In the rows, zero is written as 128.
Each row of numbers stands for one node and depends on some of the facts below. Use the named rows to name the rest.

Named rows:
[132 117 147  86 131 117  81 132 137 128 101 120 156  98 140 119 144 119
 122 174 121 118 140  81 116 141  94 159 130 119  67 130]: doplu
[149  93 142 112 125 120  86 125 140 129 120 120 179 100 125 119 146 127
 117 165 134 132 150 114 104 145  97 153 147 121  93 125]: trudom
[ 63 103  97 163  53 153 106 170 134  68  97  86 107 143  42 156 103  95
 130  59 138 153 160 142 103 123 130  86  71 118 119 115]: ruken
[140 141 135 146 162 133 167 101 114 148 130 144  92 156 133 140 153 155
 126 129 140 146 125 130 137 156 136 148 119 128 192 100]: tagori
[120 156 126 105 147 123 223 115 113 152  99 144  79 132 158 141 175 139
 149 126  64 121  51 103 173 106 123 152  94 141 107 131]: gesi
[ 97 146 113 137 100 116  79 140 128 123 147 131 116 141 129 125  73 112
 127 113 135 111 128 104 105 129 125  96 162  98 121 157]: skezom
[ 98 113 140  77 106 137 137 130 115 112  56 153 152 122  95 107 176 141
  87 104  47 126 139  85 135 143 120 128  83 158  53 100]: brakor
[145 106 126 168  94 151  75 124 134 121 178 135 116 139 150 116  98  95
 138 114 128 117 138 171  75 106 146  86 133 111 128 169]: gibugi
[122 130 113 157 169 142 157 126 121 128 134 121  93 145 102 125 138 123
 147 125 180 163 135 120 123 156 109 153 100 137 159 115]: pagobre
[126 159  90 112 163 123 159 147 118 122 121 134 140 156 117 134 140 133
 148 132 159 129 107 112 151 151 137 137 129 144 178 128]: pagral
[153 133 145 150 145 146 173  94 110 148 127 162  76 173 154 143 182 159
 126 129 112 137 112 143 121 146 157 146  95 138 189 109]: vodrar
[ 94 156 122 138  93 112  80 128 138 122 142 133 118 137 130 119  63 125
 117 104 149 116 137 103 127 134 126 104 176  91 139 150]: pupli
[116 101 126  82 121 123  93 163 130  87  81 113 192 109  68 118 163 115
 116 133 111 125 155 115 120 144 126 134  95 153  96 109]: zitun
[136 123 148  87 140 101  68 126 139 130 110 115 168  99 134 129 126 138
 107 174 149 124 149  86 124 149 103 156 156 106 101 121]: noker
[108 152 121 141  91 116  78 138 128 111 144 131 112 130 146 135  80 114
 135 118 128 116 121 119 108 117 129 101 157  99 126 160]: skastin
[ 99 140 107 158  99 108  95 117 144 127 152 131 142 140 127 116  53 137
 112 103 156 128 149 105 131 139 107  96 199  85 151 137]: lavak
[116 119 157 148  89 136 137 127 120 138 125 158 104 143 145 131  89 158
  75 100  89 119 135 174 161  93 184  85 129 108 134 124]: netur
[113 122 121  91 148 132 135 113 126 138 107 157 150  90 134  60 150 133
 105 136  73 126 141  54 143 151  85 136 131 164  17 145]: griplogol
[112 156 181 123  60  84 138 128 132 136 109  82  99 102 160 199  97 133
 114 123  69  87  65 163 200  42 156 105 148  77 127 103]: donak
[157 140  93 107 166 146 147 159 118 120 150 155 154 156 144 135 163 108
 181 149 141 117 103 145  98 127 154 137 106 161 169 163]: flamik

How the nodes are related:
Φ: points at; μ: belongs to class
badru Φ [donak]
bevul Φ [komek]
biplas Φ [viza]
boza Φ [grokla bedi rebes]
brakor Φ [skogu grasto niflak]
brepa Φ [troflur]
brople Φ [vodrar]
bukur Φ [skogu]
butris Φ [niflak lobrus]
dobru Φ [zustin]
donak Φ [niflak dostos]
doplu Φ [kaden]
drizur Φ [niflak brepa]
drogros Φ [kaden tifur klubor]
drunes Φ [brakor]
duflom Φ [niflak]
duklan Φ [viza grebrok]
dupur Φ [dostos]
fastim Φ [troflur butris]
flebok Φ [troflur grebrok]
fletu Φ [dostos]
flodor Φ [niflak letusto donak flebok nuvun]
fluvim Φ [zaklum]
fomos Φ [nuvun pupli]
fuflim Φ [bedi mastek]
gesi Φ [skogu niflak dostos]
gomi Φ [letusto rudruflur]
graflalu Φ [niflak zustin]
gragrem Φ [rirona skelor komek]
grebrok Φ [niflak]
griplogol Φ [skogu]
grobras Φ [grasto vudu dostos guskom]
grokla Φ [grasto niflak]
grunak Φ [tugis skelor klubor]
gufubras Φ [kiba]
guskom Φ [grasto]
kaden Φ [skogu dostos]
kiba Φ [bevul]
kidra Φ [poskom niflak vodrar guskom brepa]
kigrim Φ [vudu]
klini Φ [klistil troflur brepa]
klistil Φ [komek]
klubor Φ [bedi skogu]
komek Φ [grasto niflak dostos]
lavak Φ [troflur pupli]
lebrugru Φ [klistil]
ledi Φ [gragrem rudruflur dostos klubor]
letusto Φ [poskom gragrem lobrus]
lisi Φ [niflak lavak seske grebrok stastaplur]
litri Φ [skogu]
lobrus Φ [grasto niflak]
loklal Φ [rebes]
makles Φ [drogros]
mastek Φ [dostos brakor klubor]
muklos Φ [fastim]
netur Φ [niflak dobru]
noker Φ [skelor]
nuvun Φ [skogu niflak]
pagobre Φ [ruken nuvun viza]
pagral Φ [lobrus]
pamal Φ [trurinuk]
pebeklas Φ [skogu]
plamoplek Φ [skelor niflak letusto plolu]
pletros Φ [donak]
pligral Φ [skelor trurinuk]
pligres Φ [klistil lobrus]
plistur Φ [kigrim]
poskom Φ [rudruflur]
pozis Φ [niflak]
pupli Φ [letusto]
rebes Φ [niflak]
riflu Φ [drogros grasto niflak]
rirona Φ [niflak]
rivek Φ [niflak tifur]
rudruflur Φ [gesi niflak nuvun]
ruken Φ [grasto]
skastin Φ [gibugi zunis]
skelor Φ [donak dostos]
skezom Φ [tugis]
skogu Φ [niflak]
skolor Φ [graflalu donak lobrus]
skotri Φ [tugis]
staklek Φ [trurinuk]
stamu Φ [grokla grasto gesi ruken]
stastaplur Φ [mastek]
tagori Φ [pligrim niflak troflur zolak]
tikur Φ [rebes viza]
troflalol Φ [dostos fuflim]
troflur Φ [skelor]
troskobre Φ [tikur]
trovo Φ [bedi komek]
trudom Φ [duklan zaklum]
tugis Φ [pebeklas skolor]
ture Φ [trudom]
vebos Φ [lavak lobrus]
vesodol Φ [fomos niflak]
viza Φ [grasto donak nuvun]
vodrar Φ [bedi niflak]
vudu Φ [kaden dostos trudom]
zavom Φ [fomos plistur gesi]
zevir Φ [ledi guskom]
zitun Φ [grokla grasto flamik]
zolak Φ [grasto bevul kigrim]
zunis Φ [duklan kaden donak dostos]
zustin Φ [donak grebrok]
{badru boza brepa graflalu grasto grokla guskom kidra lavak lisi pamal pligres rivek stastaplur tifur tikur trudom vebos zeskesus zolak} μ 146
{bedi doplu dostos fuflim kaden klistil komek litri loklal noker pebeklas pupli seske skastin skezom skolor valol} μ 313
{bevul duflom fluvim grunak koman plistur rebes rirona rudruflur skotri staklek viza zunis} μ 414
{biplas bukur fomos gragrem lebrugru ledi lobrus makles naka pagobre plamoplek pligral pozis stamu trurinuk vudu zaklum zavom zustin} μ 79
{brakor brople butris donak drunes duklan fastim flamik flebok fletu flodor gesi grebrok griplogol grobras gufubras kiba kigrim klini klubor letusto mastek niflak nuvun pagral pligrim riflu skelor stogrila troflalol troflur troskobre tugis ture zitun} μ 390
{brufil drizur gomi netur plolu trovo zevir} μ 596
{dobru drogros dupur gibugi muklos pletros poskom ruken skogu tagori vatrom vesodol vodrar} μ 626

Rows to name:
No name comes twice in this set of rows, the named rows included.
[107  82 162 103  81 125 118 136 113  95  44 122 154 142  77 163 196 155
  87 124  75 140 162 123 110 153 137 143  69 122 113  76]  grokla
[ 82 137 158 171  79 139 167  60 108 148 114 187  24 146 162  97 121 156
  71  52  13 126 124 100 147 132 125  85 115 118  74 130]  skogu

Now the same nodes, written a new way:
Some rows with their names:
[126 121 126 142 121 167 147 135 121 148  82 123 120 128 112 122 110  92
 153 128 119  97 133 131 125 125 109  55 133 117]: zaklum
[183 246 131 114 177 150 125 140  94  75 164 102 128 137 153 175 127  94
 103 128  54 142 121 160  55 143 123 171 141 139]: kaden
[150 178  87  80 203  93 153 125 134  96 132 115  99 118 142 147 118 139
 103 107  71 144 115 132 192 146 151 116 133 139]: klubor
[108 100  66 125  79 144 133 117 142  77 120  98 137 132 147 154 118 176
 141 120 152 133 143 123 135 129 147  93 141 130]: trovo
[118 113 133 112 115 110 137 136 133 158 115 130 120 115 148 134 116 117
 118 133 123 139 145 112 111 124 131 108 117 125]: staklek
[138 114 128 131 106 156 152 132 138 155  99 111 121 119 145 127 113 127
 136 128 134 107 125 141  98 110 131 106 136 127]: zeskesus
[105 166 137 101 154  99 104 110 130 184 164 114  85 134 159 125 142 121
 139 132 183 149 116 114 165 122 138 156 119 125]: flebok
[123 112 137 114 111 116 139 135 132 155 126 126 121 117 136 124 116 110
 113 135 116 137 145 129 121 124 133 110 114 129]: fluvim
[160 163 120 100 209  93 208 121 142  92 153 118 126 135  94 106 157 137
  93  94 135 166 115 133 200 146 138 155 132 129]: brakor
[121 108 116 138 142 135  51 126 138  91 103 165 140 140 154 160 120 158
 165 141 129 135 154 128 123 126  88 107 128 122]: gragrem
[117 102 137 114 110 100 114 131 134 144 119 136 121 119 143 129 117 128
 117 139 107 133 143 121 119 126 137 119 115 131]: skotri
[148  95 145 134  88 156 119 123 133 151 114 123 117 126 115  94 125 105
 135 139 132  95 137 148 127 117 150 112 131 131]: tikur
[122  83 178 161  22 152  66 134 105 125 169 129 127 122 106  95 125 114
 121 152  92 122 159 160  69 153 129 165 114 125]: pletros
[134 215 147 139 106 169 150 149  95 116 153  76 147 132 169 187 124  83
 122 138 112 126 114 179  55 116 110 149 132 141]: dostos
[158 175 100  79 206  96 147 119 134 103 144 123  94 128 126 124 128 126
  98 108  76 142 113 122 182 149 154 132 133 135]: griplogol
[129 117 120 179 189 124 163 120 118 122 139 186 150 135 109  98 143 126
 153  88 119  89 130 106 121 130  94 135 137 108]: pozis
[149  94 201 118  58 133 114 127 129 136 158 133 127 141  74  55 145  71
 102 155 148 151 147 162 161 145 156 134 105 135]: viza
[141 201 108 125 202 102 192 123 123  84 195 119 125 125 148 134 142 125
 110  75  94 140 112 179 189 138 131 177 126 134]: gesi
[ 95 137 104 161 188  86 235 121 123 156 153 134 142 115 126 114 145 142
 123  64 147 104  82 108 187 121 124 154 122 122]: niflak
[139  75 122 138 111 135  77 127 149 112 100 149 138 126 136 135 118 169
 144 142 133 119 140 131 125 113 130 119 130 134]: pligres

Name these rows:
No name comes twice in this set of rows, the named rows included.
[125 100 129 146 148  84 148 128 127 125 153 173 144 118 128 109 133 141
 117 106 103 110 139 106 125 131 127 157 113 129]  rudruflur
[158  82 201  97  61 154 149 146 144 106 103 111 143 143  54 101 149 143
  87 164 168 203 170 122  79 152 114 132 127 114]  ruken
[145 164 144 143 165 127 146 146 121  78 130 131 184 145 126 176 152 155
 109 136 163 168 105 117  79 120  90 189 131 136]  komek
[146  68 141 160 160 124 134 123 146  83 103 186 172 153  62  88 154 151
 140 124 158 136 132 105 155 134  94 127 130 116]  lobrus
[109  68  70 139  60 134 102 109 140  82 131 115 137 135 130 132 120 163
 148 130 142 117 133 125 160 136 165  99 137 133]  gomi
[127 102 127 133 131 146  83 128 134 114  88 156 129 141 120 129 118 128
 156 141 123 122 147 116 128 128 103  87 134 122]  lebrugru
[139 101 126 178 137 131 152 121 129 144 152 162 144 125 131  91 137 141
 143  94 127  78 126 140 112 111 128 162 130 124]  graflalu
[171  98 162 103  97 174 196 138 156 120  82  96 141 141  96 107 140 123
 113 143 192 168 141 160 131 114 124 100 137 123]  grasto
[128 133 137  94 133 119 172 130 150 127 113  93 128 135 100 123 143 122
 109 135 182 177 115 138 222 127 139 106 121 135]  zitun
[131 160 124 120 144 135 115 142 109 136  89 121 138 126 132 173 117 123
 118 150 106 113 104  85  65 121 120 118 141 135]  fuflim
[144 164 143 143 112 183 123 138 114  88 144 106 135 136 155 147 114  89
 155 124  98 134 155 215 125 133  96 109 132 126]  vudu
[116  98 150 145 123 128 132 129 119 151 141 156 126 124 119 119 136 162
 118 125 113 137 152  81  29 143  98 172 129 105]  tagori
[129 178 140 117 140 125  66 131 111 148 124 135 129 141 148 166 135 118
 130 163 144 132 117  84  48 119 122 163 134 131]  noker
[114  91 127 107 122  97 102 139 153 102 111 145 147 124 150 168 114 175
 119 145 131 170 150 115 125 119 116 118 116 135]  bevul
[122 121 133 136 140 152  91 122 123 134 112 140 116 137 136 137 121 108
 163 138 130 121 155 138 111 128 102  97 133 118]  pligral

The same nodes again, as new rows of numbers:
Some nodes and their rows:
[127 105 130 135 134 130 146 115 134  41 120 111 154 126  92  97  96 112
 139 113 125  97 141 168 126 141 132]: mastek
[ 92 122 120 151 138 140 117 121 126 191 135 157 140 154  89  95 142 169
 135 111 105 174 127 197 123 140 145]: stastaplur
[117 105 135 138 138 117 156 125 134  46 126 104 150 136  90  92 118 117
 141 107 139  97 145 171 124 135 145]: troflur
[104 107 145 136 139 110 164 123 141  45 132 103 125 144  93  98 115 116
 138  92 144 101 140 138 137 128 127]: klini
[124 106 130 134 136 121 146 116 134  40 119 115 151 134  95  97  89 108
 137 111 126  97 141 175 126 140 137]: stogrila
[104 143 111 135 131 115 152 149 112  61 168 120 157  85 122 132 157 109
 134 136 139 120 139 132 133 146 138]: drogros
[ 90 138 137 145 137 132 119 114 134 192 137 158 113 156  94 100 123 166
 130 102 102 181 116 192 136 135 116]: rivek
[ 91 141 140 144 136 133 117 114 137 173 137 163 106 156  99 106  99 166
 127  99 105 186 116 191 138 134 114]: badru
[125 156 109 117 158 109 100 135 143  36 175 180 106 158 127 138  44  96
 142 107 108 102 149 193 106 118 104]: fluvim
[102 135 141 142 142 125 117 146 124  91 136 103 138 141 121 116 106 128
 134 109 130 131 142 119 135 135  97]: duflom
[137 129 139 130 138 115 111 138 120 134 156 125 132  90 124 113 131 152
 134  99 132 122 128 126 142 122 120]: netur
[114 119 127 104 148 106 102 140 111 241  96 166 102 104  98 168  92 106
 138  83 153 145 132 142 139 120 148]: pligral
[139 112 121 116 152 127 106 118 115 232 116 144 143  82 107 142 185 140
 122 114 142 141 147 165 110 120 148]: gragrem
[151 108 108 148 151 135 104 155 111 136 129 100 161  96 107  92 136 135
 140 130 139 118 150 178 101 141 154]: seske
[125 105 131 136 136 127 149 116 135  35 120 109 152 129  93  98  96 112
 138 113 122  97 141 168 125 141 133]: gesi
[137 123 140 132 137 114 111 139 119 141 152 129 133  96 125 116 142 152
 130  99 124 122 126 129 141 122 117]: trovo
[ 90 135 141 147 141 122 122 123 136 195 144 152 107 155  91  97 142 171
 134  96 112 184 121 195 138 129 125]: vebos
[118 140 122 142 142 142 124 148 120 109 104 106 154 102 126 109  95 131
 128 125  98  99 141 146 114 155  98]: rebes
[106 116 147 120 155 106 115 133 127 237 137 124  99 106 111 142 189 155
 124  90 156 170 149 125 126 117 149]: lebrugru
[112 109 143 132 134 120 151 111 141  45 120 111 133 137  99 108  76 106
 134 103 124  99 133 137 137 134 110]: troflalol

Which node is each row?
No name comes twice in this set of rows, the named rows included.
[117 130 128 131 134 140 106 133 116  80 148 110 153 150 108 131  93 111
 136 112 131 149 134 115 141 135  89]  grunak
[111 142 145 122 135 134 173 111 144  56  97 108 116  78 126 109  54 112
 109 114  94  91 113 145 122 158  81]  troskobre
[111 108 145 131 134 119 150 111 141  44 124 114 125 140 101 112  69 109
 132 102 130 102 134 133 139 132 111]  fletu
[100 115 109 155 136 154 115 120 119 184 129 162 155 148  87  90 145 168
 137 123 100 170 134 198 109 150 152]  tifur
[ 93 151 126 145 138 149 130 118 135 211  99 160 123 129 121  97  94 167
 116 117  94 130 113 198 114 157 106]  tikur
[133 131 141 138 145 126 103 140 124  93 134 109 145 129 124 131  60 112
 121 116 136 160 141 116 133 127 102]  doplu
[131 113 137 149 151 111 108 154 118 133 139  99 155 129 116  99 135 131
 135 115 148 143 148 129 116 126 141]  klistil
[104 108 145 132 137 110 157 117 143  38 136 102 125 144  92 101 105 116
 140  94 141 100 138 130 139 127 117]  pagral
[152 107 107 136 136 131 109 150 111 155 148 125 160  77 113  93 168 159
 142 122 136 106 145 192 119 131 158]  plolu
[ 90 131 144 151 142 116 128 125 136 197 148 149 102 157  92  95 150 171
 135  93 118 187 123 191 138 127 130]  pligres
[ 95 112 123 154 140 123 115 125 123 198 135 163 140 157 100  95 164 167
 127 112  99 173 125 197 122 141 140]  zolak

Now the same nodes, written a new way:
Known rows:
[130 120 146 166  84 119 103  79 160 114 142 165 141 129 123]: stastaplur
[168 146 141 132 132 125 106  49 136 152 143 151 124 140 155]: kidra
[159 110 128 141 121 123  85  58 137 146 161 160 139 133 140]: pligres
[130  97 139 122 161 116 144 104 161 105  37 148 141 129 169]: skastin
[102 103 139 174 126 108 110 170 136  92 141 120  92 100 110]: flamik
[104 123 134 140 138 124 115 154 111 121 141 171  91 113 129]: brakor
[104 132 130 131 115 125 120 167 121 112 105 160  91 114 125]: mastek
[125 133 121 130 149 131 126 171 104 128  95 146  94 121 124]: troflalol
[ 75 114 107 171 115 114 123 164 146 123 156 131 134 114 111]: donak
[121 115 129 137 146 133 114 158 120 118 165 143  86 103 129]: brople
[133 135 113 116 185 124 134 149 110 133  86 147  91 136 109]: grobras
[120 126  90  91 101  83 132 149 141 109  75 110 122 160 117]: zunis
[133  76 102 118  91  87  75 176 165  90 154 118  96 145  97]: bevul
[132  67 164 157 115 111 113 112 143 125  77 145 158  75 159]: brufil
[122 111 155 139 141 123 123  57  97 127 111 136 142 109 152]: netur
[ 80  90 146 189  50 124 101 139 100  81  95 184 143 122 141]: skogu
[132  75 144 167 112 107  99 152  89 117  69 144 162  71 158]: vatrom
[115  75 103 150  88  62 126 171 190 117  87 158 155 135 107]: zaklum
[111 122 103 129  88  88 137  95 137 114 178 127 149 124 124]: zustin
[130 123 121 126  96 101 127 104 104 115 194 124 103 135 117]: pozis

Which node is each row?
No name comes twice in this set of rows, the named rows included.
[115  88 103 143  79  98  95 101 131 123 207 132 131 131 103]  lobrus
[138 112 101  94 122  52 119 176 172 104  67 117 149 132 117]  fluvim
[110  85 121 153 158 100 101 190 144 110 114 157 112 123  92]  kigrim
[133 129 131 159 116  90 118  98 204 114  49 168 169 139  99]  trudom
[156 105  98 115  76 128 147 151 160 185 137  99 116 121 169]  pligral
[106 103 133 166 117 123 112  80  75 125  88 115 167 107 141]  dobru
[115 115 107 142 187  78 138 158 139 134  62 150 142 112  97]  ture
[124  76  88 164  30 110 129 194 201 152 149 119 151 104 167]  trurinuk
[131 114 141 186  74 125  98  93 194 104 143 169 121 148 122]  guskom
[139 101 103 127  77 121 116 116 135 141 163 137 109 147 142]  gragrem
[161  83 109 124 112 102  99 124 129 133 177 149 112 128 134]  lebrugru
[ 96  94  98 158 106 151 119 174 154 157 141 129 123 115 125]  skelor
[ 93  73 157 175  62 140 110 142 178  69 164 157 105 130 167]  bedi

